Below is a small trained network, with its code and all its weights. Each question gives an input and a class and asks what happens when units are switched off, that is, made to give their printed mean instead of their output.

import numpy as np


def w(rows, s, z=0):
    codes = np.array(rows[::2]) - 128.0
    scale = np.full(codes.shape[1], s)
    scale[-1] = z or s
    return codes * scale


def f(y):
    return y / 2 * (1 + np.tanh(0.7978845608 * (y + 0.044715 * y**3)))


def log_softmax(a):
    a = a - a.max(-1, keepdims=True)
    return a - np.log(np.exp(a).sum(-1, keepdims=True))


def net(x, mask):
    res = np.array(x, float).reshape(1, 3) / 4 @ E
    y = f(res @ A[0][:, :-1].T + A[0][:, -1])
    res = res + np.where(mask, y, B[0][:, -1]) @ B[0][:, :-1]
    return log_softmax(res[-1] @ U[:, :-1].T + U[:, -1])


A, B = {}, {}
E = w([
[8,19,206],'x0',
[244,7,138],'x1',
[78,1,35],'x2',
],0.0074)
A[0] = w([
[97,165,1,145],'n0',
[154,179,195,221],'n1',
[112,184,152,143],'n2',
[136,209,182,108],'n3',
[149,116,186,134],'n4',
[71,76,136,120],'n5',
[157,96,253,111],'n6',
[50,93,171,19],'n7',
[229,166,91,24],'n8',
[101,156,141,174],'n9',
[127,96,129,151],'n10',
[100,83,40,192],'n11',
[36,189,161,15],'n12',
[137,115,164,144],'n13',
[82,130,151,112],'n14',
[121,53,104,1],'n15',
[157,200,118,76],'n16',
[213,70,102,11],'n17',
[61,109,136,22],'n18',
],0.018,0.0087)
B[0] = w([
[75,207,227,217],'n0',
[155,70,72,245],'n1',
[162,131,117,189],'n2',
[180,155,141,217],'n3',
[79,131,138,158],'n4',
[149,106,89,204],'n5',
[2,151,160,190],'n6',
[206,136,136,185],'n7',
[113,49,51,229],'n8',
[153,131,136,173],'n9',
[132,111,98,160],'n10',
[161,150,145,235],'n11',
[108,47,56,188],'n12',
[105,118,137,147],'n13',
[143,128,113,160],'n14',
[77,64,69,168],'n15',
[145,165,174,202],'n16',
[233,150,123,191],'n17',
[175,169,146,162],'n18',
],0.033,0.012)
U = w([
[247,133,135,54],'0',
[135,21,67,252],'1',
[57,129,173,67],'2',
],0.015,0.0012)

Each question gives the input, the list of numbers given to net, and the class t.
The units are the neurons (one row each of A and B). Each row of codes is followed by its name. A weight is (code - 128) times the scale printed after its matrix; where a second scale follows, it is the last column's (A, B and U).
mask holds one flag per neuron, in row order. A switched-off neuron (its flag False) gives its mean, the last column of its row in B, instead of its output. The means were averaged over made-up inputs and are rounded, as every weight is.
A unit's drop is (log p(t) with every unit on - log p(t) with that unit switched off) / (log p(t) with every unit on - log p(t) with every unit switched off).
The circuit of an input: a set's keep is (log p(t) with only the set's units on - log p(t) with every unit switched off) / (log p(t) with every unit on - log p(t) with every unit switched off). Starting from the 12 units with the biggest drops (on a tie, the unit counted first), units are removed one at a time, each time the one whose removal leaves the highest keep (on an exact tie, the one counted first), for as long as the keep stays at least 0.8.
circuit, biggest first: the units of the circuit, biggest drop first
top k neurons: the k neurons with the biggest drops, biggest first
drop of u: that unit's drop, to one decimal
input [-7,-1,7], class 2: circuit, biggest first	(n0)
input [2,0,8], class 0: top 2 neurons	(n11, n8)
input [8,0,4], class 0: top 2 neurons	(n7, n18)
input [-1,2,5], class 0: top 2 neurons	(n8, n6)
input [7,-4,1], class 0: top 3 neurons	(n7, n18, n8)
input [7,-6,8], class 0: top 2 neurons	(n7, n18)
input [6,-4,4], class 0: top 2 neurons	(n7, n18)
input [3,0,-5], class 1: top 3 neurons	(n0, n1, n16)
input [1,-6,-6], class 1: top 2 neurons	(n12, n1)
input [-1,5,-6], class 1: top 2 neurons	(n1, n0)
input [1,-4,6], class 0: top 2 neurons	(n6, n11)
input [-5,3,0], class 1: top 2 neurons	(n8, n3)
input [-4,-3,5], class 2: drop of n7	0.0
input [5,5,-8], class 2: drop of n6	0.5
input [-8,8,-8], class 1: circuit, biggest first	(n8)
input [-4,4,-2], class 1: drop of n8	0.3
